Below is a small trained network, with its code and all its weights. Each question gives an input and a target symbol and asks what happens when units are switched off, that is, made to give their printed mean instead of their output.

import numpy as np


def w(rows, s, z=0):
    codes = np.array(rows[::2]) - 128.0
    scale = np.full(codes.shape[1], s)
    scale[-1] = z or s
    return codes * scale


def f(y):
    return np.maximum(y, 0)


def softmax(a):
    e = np.exp(a - a.max(-1, keepdims=True))
    return e / e.sum(-1, keepdims=True)


def log_softmax(a):
    a = a - a.max(-1, keepdims=True)
    return a - np.log(np.exp(a).sum(-1, keepdims=True))


def net(x, mask):
    ids = ['ΔΠΣΨβγεζηθλμξτφω'.index(c) for c in x.split()]
    T = len(ids)
    res = E[ids] + P[:T]
    u = 0
    for l in range(2):
        q, k, v = (res @ M[l].T for M in (Q, K, V))
        z = softmax(np.where(np.tri(T) > 0, q @ k.T / 2**0.5, -1e9)) @ v
        res = res + np.where(mask[u], z, O[l][:, -1]) @ O[l][:, :-1]
        u += 1
        y = f(res @ A[l][:, :-1].T + A[l][:, -1])
        res = res + np.where(mask[u : u + 8], y, B[l][:, -1]) @ B[l][:, :-1]
        u += 8
    return log_softmax(res[-1] @ U[:, :-1].T + U[:, -1])


Q, K, V, O, A, B = {}, {}, {}, {}, {}, {}
E = w([
[206,181,116,88],'Δ',
[180,151,118,124],'Π',
[190,142,119,104],'Σ',
[245,77,135,157],'Ψ',
[140,119,96,144],'β',
[79,191,124,70],'γ',
[146,146,111,134],'ε',
[176,184,137,117],'ζ',
[195,67,135,176],'η',
[198,63,4,147],'θ',
[23,137,72,224],'λ',
[83,80,202,193],'μ',
[71,136,83,46],'ξ',
[115,31,120,184],'τ',
[73,197,195,230],'φ',
[66,37,154,78],'ω',
],0.018)
P = w([
[255,152,39,122],'0',
[219,150,65,121],'1',
[175,159,61,123],'2',
[123,159,64,129],'3',
[105,151,80,129],'4',
[102,132,95,124],'5',
],0.0078)
Q[0] = w([
[180,83,153,252],'L0H0',
[17,29,155,111],'L0H0',
],0.0036)
K[0] = w([
[23,127,214,81],'L0H0',
[254,192,143,67],'L0H0',
],0.0067)
V[0] = w([
[53,52,91,114],'L0H0',
[96,254,167,139],'L0H0',
],0.0056)
O[0] = w([
[253,12,139,24,54],'L0H0',
[64,246,56,116,3],'L0H0',
],0.0046,0.0047)
A[0] = w([
[149,135,60,2,70],'L0N0',
[15,30,66,164,84],'L0N1',
[166,7,112,75,157],'L0N2',
[204,144,107,93,3],'L0N3',
[176,102,73,198,138],'L0N4',
[80,120,203,169,64],'L0N5',
[133,89,125,163,194],'L0N6',
[90,85,40,150,152],'L0N7',
],0.0095,0.0028)
B[0] = w([
[2,166,214,246,160],'L0N0',
[112,56,86,158,171],'L0N1',
[101,172,68,107,233],'L0N2',
[122,110,147,140,190],'L0N3',
[129,150,196,157,254],'L0N4',
[133,120,222,169,142],'L0N5',
[180,124,62,81,186],'L0N6',
[162,147,110,206,179],'L0N7',
],0.0076,0.011)
Q[1] = w([
[89,2,137,49],'L1H0',
[187,156,179,125],'L1H0',
],0.0056)
K[1] = w([
[254,174,96,62],'L1H0',
[181,144,84,233],'L1H0',
],0.0078)
V[1] = w([
[58,3,135,205],'L1H0',
[142,147,243,76],'L1H0',
],0.0061)
O[1] = w([
[88,186,153,235,154],'L1H0',
[188,254,98,226,2],'L1H0',
],0.0092,0.0062)
A[1] = w([
[153,57,177,171,191],'L1N0',
[123,86,57,92,247],'L1N1',
[173,198,89,39,207],'L1N2',
[52,124,120,143,141],'L1N3',
[95,179,210,9,253],'L1N4',
[186,142,125,85,208],'L1N5',
[81,120,172,68,168],'L1N6',
[193,118,150,188,233],'L1N7',
],0.013,0.0032)
B[1] = w([
[179,128,163,147,248],'L1N0',
[129,93,65,137,206],'L1N1',
[94,113,93,87,166],'L1N2',
[63,185,182,81,177],'L1N3',
[112,69,4,192,154],'L1N4',
[88,74,111,94,187],'L1N5',
[166,173,111,147,147],'L1N6',
[159,166,177,76,247],'L1N7',
],0.011,0.012)
U = w([
[92,189,61,113,127],'Δ',
[58,161,166,21,99],'Π',
[159,134,216,172,77],'Σ',
[110,153,108,82,187],'Ψ',
[136,120,107,129,82],'β',
[129,143,119,106,3],'γ',
[110,136,122,99,97],'ε',
[45,62,78,56,85],'ζ',
[178,104,171,74,162],'η',
[174,72,61,254,101],'θ',
[66,80,162,163,215],'λ',
[153,242,142,174,153],'μ',
[156,149,135,149,140],'ξ',
[117,75,152,157,203],'τ',
[143,196,100,153,149],'φ',
[136,142,135,184,183],'ω',
],0.011,0.005)

Each question gives the input, a string of symbols that net reads in full, and the target symbol t.
The units are the heads (2 rows each of Q, K, V and O) and the neurons (one row each of A and B). Each row of codes is followed by its name. A weight is (code - 128) times the scale printed after its matrix; where a second scale follows, it is the last column's (O, A, B and U).
mask holds one flag per unit, layer by layer, with each layer's heads first. A switched-off unit (its flag False) gives its mean, the last column of its rows in O or B, instead of its output. The means were averaged over made-up inputs and are rounded, as every weight is.
A unit's drop is (log p(t) with every unit on - log p(t) with that unit switched off) / (log p(t) with every unit on - log p(t) with every unit switched off).
The circuit of an input: a set's keep is (log p(t) with only the set's units on - log p(t) with every unit switched off) / (log p(t) with every unit on - log p(t) with every unit switched off). Starting from the 12 units with the biggest drops (on a tie, the unit counted first), units are removed one at a time, each time the one whose removal leaves the highest keep (on an exact tie, the one counted first), for as long as the keep stays at least 0.8.
units of the circuit, in order: the units of the circuit, biggest drop first
most important unit: the unit with the biggest drop
k most important neurons: the k neurons with the biggest drops, biggest first
k most important neurons of layer l: the k neurons of layer l with the biggest drops, biggest first
input Ψ ζ Ψ Δ, target ζ: units of the circuit, in order	(L1H0, L1N2, L1N5)
input λ ζ θ β μ, target Σ: units of the circuit, in order	(L0N5, L1N0)
input φ Ψ μ Σ, target μ: units of the circuit, in order	(L1H0, L0N5)
input θ Ψ Π, target θ: most important neuron of layer 0	(L0N7)
input Ψ θ Ψ ζ Π, target ζ: 2 most important neurons of layer 0	(L0N4, L0N0)
input θ Ψ ζ, target θ: units of the circuit, in order	(L1N4, L1H0, L0N7, L1N7)
input Ψ λ Π, target λ: units of the circuit, in order	(L1H0, L0N1)
input Δ Ψ Ψ Ψ, target η: 2 most important neurons of layer 1	(L1N7, L1N4)
input β ζ ζ, target ζ: 2 most important neurons	(L1N2, L0N4)
input ζ ζ μ θ μ τ, target θ: 3 most important neurons	(L0N1, L0N0, L1N1)
input Π θ θ Σ, target θ: 3 most important neurons	(L1N4, L1N7, L0N7)
input λ θ θ Π Δ, target θ: 3 most important neurons of layer 0	(L0N7, L0N2, L0N1)
input η Ψ ζ Δ, target ζ: units of the circuit, in order	(L1N2, L0N7, L1N4)
input Δ μ ζ ζ, target μ: 2 most important neurons	(L0N2, L0N5)
input Σ μ γ, target Δ: 3 most important neurons	(L1N4, L0N4, L1N0)
input Ψ Ψ η, target η: most important unit	L0N0
input ζ ζ Ψ μ λ, target μ: units of the circuit, in order	(L1H0, L0N7, L1N3)
input ξ φ Ψ θ γ, target Δ: 2 most important neurons	(L1N4, L0N0)
input Δ Δ μ Ψ Π, target μ: 2 most important neurons	(L0N2, L0N5)
input Δ η Ψ λ, target λ: most important unit	L1N3
input μ ζ ξ, target Π: 2 most important neurons	(L0N0, L1N3)
input Ψ λ θ, target λ: 3 most important neurons	(L0N0, L1N3, L0N1)
input Ψ η θ Ψ μ Δ, target μ: 2 most important neurons	(L0N0, L0N5)
input θ θ Δ, target θ: 2 most important neurons	(L1N4, L0N2)
